Here is a tiny trained network, its code and every weight. The questions are about switching its units off for an input and a class, where a switched-off unit gives its printed mean instead of its output.

import numpy as np


def w(rows, s, z=0):
    codes = np.array(rows[::2]) - 128.0
    scale = np.full(codes.shape[1], s)
    scale[-1] = z or s
    return codes * scale


def f(y):
    return np.maximum(y, 0)


def log_softmax(a):
    a = a - a.max(-1, keepdims=True)
    return a - np.log(np.exp(a).sum(-1, keepdims=True))


def net(x, mask):
    res = np.array(x, float).reshape(1, 4) / 4 @ E
    y = f(res @ A[0][:, :-1].T + A[0][:, -1])
    res = res + np.where(mask, y, B[0][:, -1]) @ B[0][:, :-1]
    return log_softmax(res[-1] @ U[:, :-1].T + U[:, -1])


A, B = {}, {}
E = w([
[128,165,208,253],'x0',
[60,200,162,75],'x1',
[1,56,189,136],'x2',
[55,184,59,193],'x3',
],0.01)
A[0] = w([
[188,195,155,140,89],'neuron 0',
[76,133,149,40,103],'neuron 1',
[101,138,40,134,159],'neuron 2',
[83,138,167,115,81],'neuron 3',
[128,72,122,156,128],'neuron 4',
[87,148,78,116,133],'neuron 5',
[74,92,186,81,121],'neuron 6',
[142,116,60,140,254],'neuron 7',
[119,74,162,210,146],'neuron 8',
[145,82,110,150,79],'neuron 9',
[32,156,161,130,146],'neuron 10',
[140,125,123,117,36],'neuron 11',
[66,125,34,133,121],'neuron 12',
[98,124,76,129,59],'neuron 13',
[128,90,80,199,50],'neuron 14',
[125,164,97,113,127],'neuron 15',
[195,163,76,150,210],'neuron 16',
[109,99,171,186,97],'neuron 17',
[176,204,124,117,59],'neuron 18',
[165,92,128,65,81],'neuron 19',
[122,131,119,125,77],'neuron 20',
[55,127,49,125,97],'neuron 21',
[149,72,143,86,109],'neuron 22',
[155,84,117,67,114],'neuron 23',
[112,129,120,75,187],'neuron 24',
[165,113,119,97,139],'neuron 25',
[136,195,143,135,152],'neuron 26',
[177,119,129,103,176],'neuron 27',
[143,105,128,86,67],'neuron 28',
[57,146,67,134,137],'neuron 29',
[127,180,168,167,43],'neuron 30',
[141,93,150,85,46],'neuron 31',
[105,113,130,92,80],'neuron 32',
[152,181,124,136,130],'neuron 33',
[130,90,155,58,157],'neuron 34',
[52,104,255,148,152],'neuron 35',
[136,96,150,62,115],'neuron 36',
[154,169,140,113,143],'neuron 37',
],0.017,0.0052)
B[0] = w([
[129,147,8,131,174],'neuron 0',
[177,190,144,62,193],'neuron 1',
[55,89,151,128,181],'neuron 2',
[161,185,156,119,168],'neuron 3',
[156,90,160,187,161],'neuron 4',
[49,104,150,96,168],'neuron 5',
[192,201,133,101,198],'neuron 6',
[98,31,117,155,185],'neuron 7',
[175,119,114,255,200],'neuron 8',
[160,113,95,222,151],'neuron 9',
[100,177,189,113,214],'neuron 10',
[135,130,115,78,132],'neuron 11',
[36,100,187,100,188],'neuron 12',
[82,111,168,114,151],'neuron 13',
[132,55,159,182,165],'neuron 14',
[103,90,110,102,156],'neuron 15',
[108,88,60,146,201],'neuron 16',
[119,156,172,199,183],'neuron 17',
[102,129,29,111,172],'neuron 18',
[213,52,149,101,179],'neuron 19',
[126,127,136,125,130],'neuron 20',
[42,118,182,96,186],'neuron 21',
[182,113,153,140,174],'neuron 22',
[185,68,163,130,183],'neuron 23',
[154,131,156,58,174],'neuron 24',
[145,71,105,95,167],'neuron 25',
[86,145,68,122,165],'neuron 26',
[138,75,85,114,173],'neuron 27',
[156,99,141,134,155],'neuron 28',
[46,123,186,100,188],'neuron 29',
[83,161,91,151,166],'neuron 30',
[169,110,179,123,158],'neuron 31',
[149,149,132,78,152],'neuron 32',
[79,138,47,119,161],'neuron 33',
[222,119,169,91,188],'neuron 34',
[170,238,228,206,248],'neuron 35',
[208,107,167,99,178],'neuron 36',
[143,150,89,87,157],'neuron 37',
],0.0088,0.019)
U = w([
[151,202,168,210,197],'0',
[178,222,163,53,84],'1',
[226,46,140,81,148],'2',
[141,104,1,117,185],'3',
[111,166,94,74,2],'4',
[154,60,89,182,77],'5',
[72,75,152,72,160],'6',
],0.011,0.0036)

Each question gives the input, the list of numbers given to net, and the class t.
The units are the neurons (one row each of A and B). Each row of codes is followed by its name. A weight is (code - 128) times the scale printed after its matrix; where a second scale follows, it is the last column's (A, B and U).
mask holds one flag per neuron, in row order. A switched-off neuron (its flag False) gives its mean, the last column of its row in B, instead of its output. The means were averaged over made-up inputs and are rounded, as every weight is.
A unit's drop is (log p(t) with every unit on - log p(t) with that unit switched off) / (log p(t) with every unit on - log p(t) with every unit switched off).
The circuit of an input: a set's keep is (log p(t) with only the set's units on - log p(t) with every unit switched off) / (log p(t) with every unit on - log p(t) with every unit switched off). Starting from the 12 units with the biggest drops (on a tie, the unit counted first), units are removed one at a time, each time the one whose removal leaves the highest keep (on an exact tie, the one counted first), for as long as the keep stays at least 0.8.
units of the circuit, in order: the units of the circuit, biggest drop first
top k neurons: the k neurons with the biggest drops, biggest first
drop of u: that unit's drop, to one decimal
input [-2,-7,-4,4], class 5: top 2 neurons	[neuron 14; neuron 7]
input [-8,-6,-8,4], class 3: units of the circuit, in order	[neuron 16]
input [0,-6,3,4], class 5: units of the circuit, in order	[neuron 35; neuron 8]
input [2,3,-1,1], class 4: top 3 neurons	[neuron 35; neuron 8; neuron 17]
input [2,-8,3,0], class 5: top 2 neurons	[neuron 35; neuron 10]
input [-8,-2,8,2], class 1: top 3 neurons	[neuron 6; neuron 1; neuron 34]
input [-3,3,4,-6], class 1: top 3 neurons	[neuron 6; neuron 1; neuron 35]
input [1,6,8,2], class 1: top 3 neurons	[neuron 1; neuron 6; neuron 10]
input [-3,-4,5,2], class 6: top 3 neurons	[neuron 35; neuron 12; neuron 21]
input [-8,3,-8,3], class 6: top 2 neurons	[neuron 12; neuron 2]
input [4,-2,-5,3], class 3: drop of neuron 13	0.0
input [-3,-4,4,2], class 6: drop of neuron 35	0.1
input [2,8,7,-2], class 1: drop of neuron 1	0.2
input [-3,5,8,8], class 1: units of the circuit, in order	[neuron 1]
